Below is a small trained network, with its code and all its weights. Each question gives an input and a target symbol and asks what happens when units are switched off, that is, made to give their printed mean instead of their output.

import numpy as np


def w(rows, s, z=0):
    codes = np.array(rows[::2]) - 128.0
    scale = np.full(codes.shape[1], s)
    scale[-1] = z or s
    return codes * scale


def f(y):
    return y / 2 * (1 + np.tanh(0.7978845608 * (y + 0.044715 * y**3)))


def softmax(a):
    e = np.exp(a - a.max(-1, keepdims=True))
    return e / e.sum(-1, keepdims=True)


def log_softmax(a):
    a = a - a.max(-1, keepdims=True)
    return a - np.log(np.exp(a).sum(-1, keepdims=True))


def net(x, mask):
    ids = ['αδεηθλξπστω'.index(c) for c in x.split()]
    T = len(ids)
    res = E[ids] + P[:T]
    u = 0
    for l in range(3):
        q, k, v = (res @ M[l].T for M in (Q, K, V))
        z = softmax(np.where(np.tri(T) > 0, q @ k.T / 2**0.5, -1e9)) @ v
        res = res + np.where(mask[u], z, O[l][:, -1]) @ O[l][:, :-1]
        u += 1
        y = f(res @ A[l][:, :-1].T + A[l][:, -1])
        res = res + np.where(mask[u : u + 8], y, B[l][:, -1]) @ B[l][:, :-1]
        u += 8
    return log_softmax(res[-1] @ U[:, :-1].T + U[:, -1])


Q, K, V, O, A, B = {}, {}, {}, {}, {}, {}
E = w([
[160,142,183,130],'α',
[160,139,190,151],'δ',
[163,148,189,125],'ε',
[65,60,195,102],'η',
[173,149,189,79],'θ',
[41,236,160,75],'λ',
[191,220,158,131],'ξ',
[14,76,118,185],'π',
[119,224,106,220],'σ',
[46,126,119,3],'τ',
[221,163,23,82],'ω',
],0.0073)
P = w([
[145,149,229,136],'0',
[184,159,190,141],'1',
[182,197,146,137],'2',
[159,232,90,93],'3',
[143,242,75,47],'4',
[147,237,102,4],'5',
],0.0033)
Q[0] = w([
[2,57,99,113],'0.h1',
[242,239,176,39],'0.h1',
],0.0075)
K[0] = w([
[13,93,227,181],'0.h1',
[177,182,55,1],'0.h1',
],0.0076)
V[0] = w([
[147,85,2,103],'0.h1',
[106,109,216,160],'0.h1',
],0.0074)
O[0] = w([
[129,92,1,139,3],'0.h1',
[87,110,232,101,143],'0.h1',
],0.0071,0.0027)
A[0] = w([
[9,105,155,210,191],'0.n1',
[188,194,72,189,206],'0.n2',
[25,183,155,118,169],'0.n3',
[192,228,115,90,236],'0.n4',
[233,232,208,150,196],'0.n5',
[191,199,74,191,205],'0.n6',
[181,139,28,153,196],'0.n7',
[162,186,248,3,253],'0.n8',
],0.0062,0.0039)
B[0] = w([
[1,72,123,155,138],'0.n1',
[139,235,64,209,157],'0.n2',
[50,180,180,116,156],'0.n3',
[153,251,119,116,203],'0.n4',
[173,198,178,152,219],'0.n5',
[141,238,70,214,159],'0.n6',
[92,201,56,189,140],'0.n7',
[153,162,218,88,255],'0.n8',
],0.0061,0.0097)
Q[1] = w([
[47,234,157,56],'1.h1',
[160,4,52,201],'1.h1',
],0.0033)
K[1] = w([
[75,202,2,154],'1.h1',
[191,54,204,125],'1.h1',
],0.005)
V[1] = w([
[179,174,96,139],'1.h1',
[185,106,177,3],'1.h1',
],0.0067)
O[1] = w([
[171,175,102,200,254],'1.h1',
[198,128,106,2,150],'1.h1',
],0.0065,0.0055)
A[1] = w([
[116,97,97,164,190],'1.n1',
[177,151,105,39,167],'1.n2',
[33,5,144,51,181],'1.n3',
[229,192,142,176,164],'1.n4',
[171,164,134,2,184],'1.n5',
[82,123,93,140,196],'1.n6',
[70,117,111,192,253],'1.n7',
[33,5,140,45,187],'1.n8',
],0.0055,0.0037)
B[1] = w([
[82,125,86,105,126],'1.n1',
[189,126,70,61,168],'1.n2',
[208,9,84,195,137],'1.n3',
[177,169,121,191,248],'1.n4',
[180,142,110,60,207],'1.n5',
[66,107,106,118,129],'1.n6',
[84,68,99,132,148],'1.n7',
[215,2,77,191,137],'1.n8',
],0.006,0.013)
Q[2] = w([
[197,217,172,179],'2.h1',
[2,96,118,165],'2.h1',
],0.0058)
K[2] = w([
[63,140,35,89],'2.h1',
[128,89,253,132],'2.h1',
],0.004)
V[2] = w([
[220,187,93,156],'2.h1',
[139,178,255,203],'2.h1',
],0.0054)
O[2] = w([
[169,25,78,158,254],'2.h1',
[120,50,255,188,220],'2.h1',
],0.0057,0.013)
A[2] = w([
[85,153,217,142,221],'2.n1',
[157,143,140,153,115],'2.n2',
[116,69,88,211,252],'2.n3',
[196,92,108,125,212],'2.n4',
[180,107,131,159,182],'2.n5',
[102,197,171,2,160],'2.n6',
[104,132,234,148,189],'2.n7',
[198,46,149,98,181],'2.n8',
],0.0071,0.0036)
B[2] = w([
[30,146,204,145,227],'2.n1',
[146,113,127,168,211],'2.n2',
[60,101,55,116,233],'2.n3',
[192,69,77,110,230],'2.n4',
[154,89,90,160,244],'2.n5',
[64,193,86,1,254],'2.n6',
[68,109,215,151,254],'2.n7',
[182,14,154,105,241],'2.n8',
],0.0075,0.0079)
U = w([
[133,137,132,102,91],'α',
[116,114,153,93,32],'δ',
[99,107,143,98,6],'ε',
[240,56,157,166,76],'η',
[147,213,96,105,121],'θ',
[67,255,131,95,85],'λ',
[112,136,126,105,22],'ξ',
[121,33,40,169,227],'π',
[48,86,185,107,180],'σ',
[163,106,83,57,240],'τ',
[46,135,183,198,178],'ω',
],0.006,0.0024)

Each question gives the input, a string of symbols that net reads in full, and the target symbol t.
The units are the heads (2 rows each of Q, K, V and O) and the neurons (one row each of A and B). Each row of codes is followed by its name. A weight is (code - 128) times the scale printed after its matrix; where a second scale follows, it is the last column's (O, A, B and U).
mask holds one flag per unit, layer by layer, with each layer's heads first. A switched-off unit (its flag False) gives its mean, the last column of its rows in O or B, instead of its output. The means were averaged over made-up inputs and are rounded, as every weight is.
A unit's drop is (log p(t) with every unit on - log p(t) with that unit switched off) / (log p(t) with every unit on - log p(t) with every unit switched off).
most important unit: the unit with the biggest drop
top k neurons: the k neurons with the biggest drops, biggest first
k most important neurons of layer l: the k neurons of layer l with the biggest drops, biggest first
drop of u: that unit's drop, to one decimal
input α ξ α, target η: most important unit -> 1.h1
input σ θ π ξ θ, target λ: 3 most important neurons of layer 0 -> 0.n8, 0.n5, 0.n1
input δ ξ π, target π: top 3 neurons -> 0.n5, 0.n4, 1.n8
input π ξ θ ξ δ σ, target ω: top 3 neurons -> 1.n5, 1.n2, 2.n6
input α π θ, target λ: top 2 neurons -> 0.n8, 2.n6
input ε ε π, target π: 3 most important neurons of layer 0 -> 0.n5, 0.n4, 0.n1
input τ η η σ, target ω: 2 most important neurons of layer 2 -> 2.n6, 2.n4
input τ θ ε η, target η: top 3 neurons -> 0.n4, 1.n8, 1.n3
input ξ α η δ η, target η: 2 most important neurons of layer 2 -> 2.n8, 2.n6
input σ λ ξ, target ω: 3 most important neurons of layer 2 -> 2.n1, 2.n7, 2.n8
input ε ξ τ, target τ: 2 most important neurons of layer 1 -> 1.n5, 1.n2
input ξ η θ λ σ ξ, target ω: 2 most important neurons of layer 1 -> 1.n5, 1.n2
input ε ω ω ω λ, target ω: 3 most important neurons of layer 2 -> 2.n4, 2.n8, 2.n6
input ξ α δ ξ δ, target η: most important unit -> 2.h1
input δ ε τ ε ξ, target θ: 2 most important neurons of layer 2 -> 2.n8, 2.n7
input ε ω λ δ, target π: top 2 neurons -> 2.n3, 0.n8
input ξ θ π ξ, target λ: 2 most important neurons of layer 0 -> 0.n8, 0.n5
input π α ξ ξ λ ξ, target η: 2 most important neurons of layer 2 -> 2.n6, 2.n3
input ω θ ξ ξ τ, target ω: drop of 0.h1 -> 1.7
input π ω θ, target π: drop of 0.n8 -> 0.1
input ε λ θ ω ξ δ, target π: drop of 0.n8 -> 0.1
input σ α η, target σ: most important unit -> 2.h1
input ξ ξ ξ λ, target λ: 2 most important neurons of layer 0 -> 0.n3, 0.n8
input ξ σ ε, target ω: 2 most important neurons of layer 2 -> 2.n1, 2.n7
